Below are the code and all the weights of a small trained network. Each question names an input and a class and asks about switching units off, where a switched-off unit gives its printed mean instead of its output.

import numpy as np


def w(rows, s, z=0):
    codes = np.array(rows[::2]) - 128.0
    scale = np.full(codes.shape[1], s)
    scale[-1] = z or s
    return codes * scale


def norm(h):
    return h / np.sqrt((h * h).mean(-1, keepdims=True) + 1e-5)


def f(y):
    return np.maximum(y, 0)


def log_softmax(a):
    a = a - a.max(-1, keepdims=True)
    return a - np.log(np.exp(a).sum(-1, keepdims=True))


def net(x, mask):
    res = np.array(x, float).reshape(1, 8) / 4 @ E
    u = 0
    for l in range(2):
        y = f(norm(res) @ A[l][:, :-1].T + A[l][:, -1])
        res = res + np.where(mask[u : u + 8], y, B[l][:, -1]) @ B[l][:, :-1]
        u += 8
    return log_softmax(norm(res)[-1] @ U[:, :-1].T + U[:, -1])


A, B = {}, {}
E = w([
[126,120,132,135,127,129,111,134,137],'x0',
[5,163,159,54,112,12,65,144,54],'x1',
[125,129,130,127,125,127,136,131,126],'x2',
[83,92,106,186,181,204,163,75,11],'x3',
[155,72,224,67,254,35,140,185,147],'x4',
[111,128,136,124,138,124,141,91,137],'x5',
[128,129,133,127,128,124,133,118,126],'x6',
[140,124,124,134,122,121,120,142,122],'x7',
],0.0058)
A[0] = w([
[159,200,144,65,115,105,63,142,115,165],'L0N1',
[86,96,119,106,203,70,116,170,83,114],'L0N2',
[40,147,127,85,67,93,97,132,84,96],'L0N3',
[138,85,115,212,189,162,159,171,73,4],'L0N4',
[116,218,86,128,3,130,120,133,195,127],'L0N5',
[154,72,230,170,221,117,199,193,164,87],'L0N6',
[115,138,78,156,74,174,101,97,76,55],'L0N7',
[154,123,78,195,129,152,128,101,166,131],'L0N8',
],0.0079,0.002)
B[0] = w([
[67,83,127,161,136,99,186,75,227,185],'L0N1',
[153,177,233,141,105,234,136,128,123,206],'L0N2',
[152,154,45,175,183,81,86,150,173,201],'L0N3',
[49,48,95,73,96,121,129,39,87,195],'L0N4',
[105,141,163,42,94,112,73,29,45,226],'L0N5',
[155,123,1,90,168,82,60,164,131,255],'L0N6',
[115,151,78,190,181,94,181,137,161,194],'L0N7',
[166,185,189,85,61,124,155,161,112,200],'L0N8',
],0.007,0.0083)
A[1] = w([
[125,95,105,161,58,162,169,131,118,42],'L1N1',
[85,126,227,100,179,81,89,162,82,31],'L1N2',
[117,77,255,88,144,140,159,124,190,133],'L1N3',
[86,112,77,185,201,129,122,159,60,106],'L1N4',
[162,50,119,152,208,117,170,95,126,89],'L1N5',
[129,140,250,110,90,210,62,144,84,155],'L1N6',
[73,153,97,168,55,161,167,50,17,67],'L1N7',
[180,121,178,88,109,150,109,108,44,255],'L1N8',
],0.0082,0.0033)
B[1] = w([
[39,74,177,166,108,64,154,169,200,155],'L1N1',
[168,184,199,189,66,208,225,124,134,180],'L1N2',
[188,141,187,172,146,142,177,251,97,169],'L1N3',
[130,191,173,181,181,169,127,45,39,199],'L1N4',
[80,97,134,89,76,110,18,110,105,182],'L1N5',
[203,202,187,43,67,134,239,2,58,168],'L1N6',
[157,83,131,164,144,140,138,230,200,254],'L1N7',
[97,109,176,81,102,164,166,100,46,206],'L1N8',
],0.0075)
U = w([
[175,195,206,47,52,208,215,66,32,252],'0',
[216,83,23,25,189,41,60,212,202,98],'1',
[22,211,61,91,82,17,58,58,190,79],'2',
[176,204,210,115,203,63,153,225,203,50],'3',
[46,21,79,206,68,210,234,162,143,60],'4',
[94,21,55,31,221,186,59,88,25,157],'5',
[33,203,35,254,230,159,101,103,68,64],'6',
],0.0097,0.0036)

Each question gives the input, the list of numbers given to net, and the class t.
The units are the neurons (one row each of A and B). Each row of codes is followed by its name. A weight is (code - 128) times the scale printed after its matrix; where a second scale follows, it is the last column's (A, B and U).
mask holds one flag per neuron, layer by layer. A switched-off neuron (its flag False) gives its mean, the last column of its row in B, instead of its output. The means were averaged over made-up inputs and are rounded, as every weight is.
A unit's drop is (log p(t) with every unit on - log p(t) with that unit switched off) / (log p(t) with every unit on - log p(t) with every unit switched off).
The circuit of an input: a set's keep is (log p(t) with only the set's units on - log p(t) with every unit switched off) / (log p(t) with every unit on - log p(t) with every unit switched off). Starting from the 12 units with the biggest drops (on a tie, the unit counted first), units are removed one at a time, each time the one whose removal leaves the highest keep (on an exact tie, the one counted first), for as long as the keep stays at least 0.8.
units of the circuit, in order: the units of the circuit, biggest drop first
most important unit: the unit with the biggest drop
k most important neurons: the k neurons with the biggest drops, biggest first
k most important neurons of layer l: the k neurons of layer l with the biggest drops, biggest first
input [8,-5,-1,1,8,-1,-3,2], class 5: 3 most important neurons of layer 0 -> [L0N4 L0N3 L0N8]
input [1,-3,-6,-7,0,-8,-2,8], class 0: 3 most important neurons of layer 0 -> [L0N5 L0N3 L0N6]
input [-2,-8,-1,2,1,-2,8,-4], class 5: most important neuron -> [L0N2]
input [5,2,-2,-1,2,-3,7,7], class 3: 2 most important neurons -> [L0N2 L0N1]
input [7,8,6,1,7,2,-7,-2], class 0: 2 most important neurons -> [L0N2 L1N2]
input [-3,0,-3,3,1,6,4,7], class 5: 4 most important neurons -> [L0N8 L0N4 L0N5 L1N2]
input [6,8,5,-2,2,-8,1,4], class 3: 3 most important neurons -> [L0N3 L0N1 L0N2]
input [-6,6,2,0,3,4,-3,4], class 3: 2 most important neurons -> [L0N3 L0N5]
input [-2,8,-2,2,8,4,-1,0], class 0: 4 most important neurons -> [L0N2 L1N2 L0N7 L1N7]
input [3,2,5,2,-8,0,-7,1], class 6: 2 most important neurons of layer 0 -> [L0N7 L0N3]
input [8,4,0,-3,1,5,-8,7], class 3: 2 most important neurons of layer 0 -> [L0N6 L0N1]
input [3,1,-5,4,7,-1,5,8], class 0: 3 most important neurons -> [L0N2 L0N3 L1N2]
input [-7,-3,-3,0,7,5,4,6], class 1: 2 most important neurons -> [L0N6 L0N5]
input [-1,7,7,5,0,-2,-4,3], class 6: 3 most important neurons -> [L0N3 L0N5 L0N8]
input [0,0,1,1,1,8,-5,8], class 5: 4 most important neurons of layer 0 -> [L0N6 L0N8 L0N5 L0N4]
input [-6,7,-6,4,0,0,3,-3], class 6: 2 most important neurons -> [L0N3 L0N5]
input [-3,-7,2,2,-6,3,-1,3], class 4: units of the circuit, in order -> [L1N7 L1N1]
input [-6,1,-4,1,-3,-8,-8,2], class 6: most important unit -> L0N7
input [5,0,6,4,-5,7,7,-1], class 4: 2 most important neurons -> [L0N6 L1N7]
input [6,-1,2,5,-6,3,-4,-6], class 4: units of the circuit, in order -> [L1N7]
input [2,-7,-2,-8,3,7,-2,-2], class 1: 2 most important neurons -> [L0N6 L0N2]
input [-3,5,-1,3,0,-4,5,8], class 6: 3 most important neurons of layer 0 -> [L0N3 L0N5 L0N8]
input [-1,-6,-5,2,7,1,0,4], class 5: 2 most important neurons -> [L0N4 L1N7]
input [-4,8,5,-4,3,-8,-6,-3], class 3: 2 most important neurons of layer 0 -> [L0N3 L0N1]
input [-1,7,-7,6,2,-1,-8,-5], class 0: 2 most important neurons -> [L0N2 L0N6]
input [4,8,7,3,7,0,4,-8], class 0: 2 most important neurons of layer 0 -> [L0N2 L0N7]
input [2,-2,6,-5,8,-7,7,-2], class 1: units of the circuit, in order -> [L0N6]
input [-8,-2,6,6,1,3,7,-4], class 5: 2 most important neurons of layer 1 -> [L1N5 L1N2]
input [8,-4,-7,-3,1,-3,7,7], class 1: 2 most important neurons of layer 0 -> [L0N2 L0N6]
